Below are the code and all the weights of a small trained network. Each question names an input and a class and asks about switching units off, where a switched-off unit gives its printed mean instead of its output.

import numpy as np


def w(rows, s, z=0):
    codes = np.array(rows[::2]) - 128.0
    scale = np.full(codes.shape[1], s)
    scale[-1] = z or s
    return codes * scale


def f(y):
    return y / 2 * (1 + np.tanh(0.7978845608 * (y + 0.044715 * y**3)))


def log_softmax(a):
    a = a - a.max(-1, keepdims=True)
    return a - np.log(np.exp(a).sum(-1, keepdims=True))


def net(x, mask):
    res = np.array(x, float).reshape(1, 8) / 4 @ E
    y = f(res @ A[0][:, :-1].T + A[0][:, -1])
    res = res + np.where(mask, y, B[0][:, -1]) @ B[0][:, :-1]
    return log_softmax(res[-1] @ U[:, :-1].T + U[:, -1])


A, B = {}, {}
E = w([
[141,83,122,87,149,133],'x0',
[168,114,122,171,43,145],'x1',
[149,119,65,124,127,190],'x2',
[229,90,157,180,126,172],'x3',
[127,66,2,96,129,65],'x4',
[109,48,23,107,137,84],'x5',
[60,50,163,116,26,209],'x6',
[172,67,143,93,233,192],'x7',
],0.0082)
A[0] = w([
[55,212,214,223,36,118,176],'n0',
[200,114,125,137,182,153,141],'n1',
[100,113,93,164,47,81,132],'n2',
[130,97,166,164,232,122,97],'n3',
[151,170,72,100,204,43,157],'n4',
[162,123,220,178,68,101,158],'n5',
[42,51,110,140,17,82,253],'n6',
[174,89,161,136,143,172,162],'n7',
[144,147,64,110,120,31,234],'n8',
[254,95,148,177,188,160,178],'n9',
],0.009,0.0037)
B[0] = w([
[147,230,62,121,146,184,255],'n0',
[141,73,224,114,128,69,170],'n1',
[162,161,95,177,73,78,179],'n2',
[135,108,176,137,132,131,166],'n3',
[121,122,96,220,253,104,201],'n4',
[188,130,107,179,59,254,200],'n5',
[48,141,59,105,47,82,225],'n6',
[149,98,151,49,115,189,173],'n7',
[170,55,70,246,131,124,205],'n8',
[233,83,221,94,81,110,212],'n9',
],0.0093,0.012)
U = w([
[151,44,196,79,96,115,43],'0',
[138,209,122,136,130,168,110],'1',
[8,62,109,52,160,146,184],'2',
[150,99,101,186,202,68,240],'3',
[89,104,79,149,38,36,2],'4',
],0.013,0.0021)

Each question gives the input, the list of numbers given to net, and the class t.
The units are the neurons (one row each of A and B). Each row of codes is followed by its name. A weight is (code - 128) times the scale printed after its matrix; where a second scale follows, it is the last column's (A, B and U).
mask holds one flag per neuron, in row order. A switched-off neuron (its flag False) gives its mean, the last column of its row in B, instead of its output. The means were averaged over made-up inputs and are rounded, as every weight is.
A unit's drop is (log p(t) with every unit on - log p(t) with that unit switched off) / (log p(t) with every unit on - log p(t) with every unit switched off).
The circuit of an input: a set's keep is (log p(t) with only the set's units on - log p(t) with every unit switched off) / (log p(t) with every unit on - log p(t) with every unit switched off). Starting from all 10 units, units are removed one at a time, each time the one whose removal leaves the highest keep (on an exact tie, the one counted first), for as long as the keep stays at least 0.8.
circuit, biggest first: the units of the circuit, biggest drop first
top k neurons: the k neurons with the biggest drops, biggest first
drop of u: that unit's drop, to one decimal
input [-8,5,-4,-5,3,-5,-5,-3], class 1: circuit, biggest first -> n0
input [-1,-2,5,1,3,3,2,2], class 2: top 2 neurons -> n2, n9
input [-8,-8,1,-3,0,-4,2,4], class 2: circuit, biggest first -> n5, n0, n8
input [-1,-4,-6,-4,-3,0,5,-5], class 1: top 2 neurons -> n0, n8
input [-6,-8,7,-8,-5,1,6,-1], class 2: top 2 neurons -> n5, n2
input [5,-1,3,1,-5,3,4,-2], class 2: top 3 neurons -> n9, n8, n2
input [2,8,-5,8,5,-6,-7,-6], class 1: top 2 neurons -> n5, n0
input [-6,1,-2,3,-1,-1,0,-7], class 1: drop of n0 -> 1.0
input [-3,-8,-8,1,3,1,-3,-6], class 3: drop of n3 -> 0.0
input [-6,0,2,-7,7,-5,-4,-2], class 3: drop of n4 -> 0.2
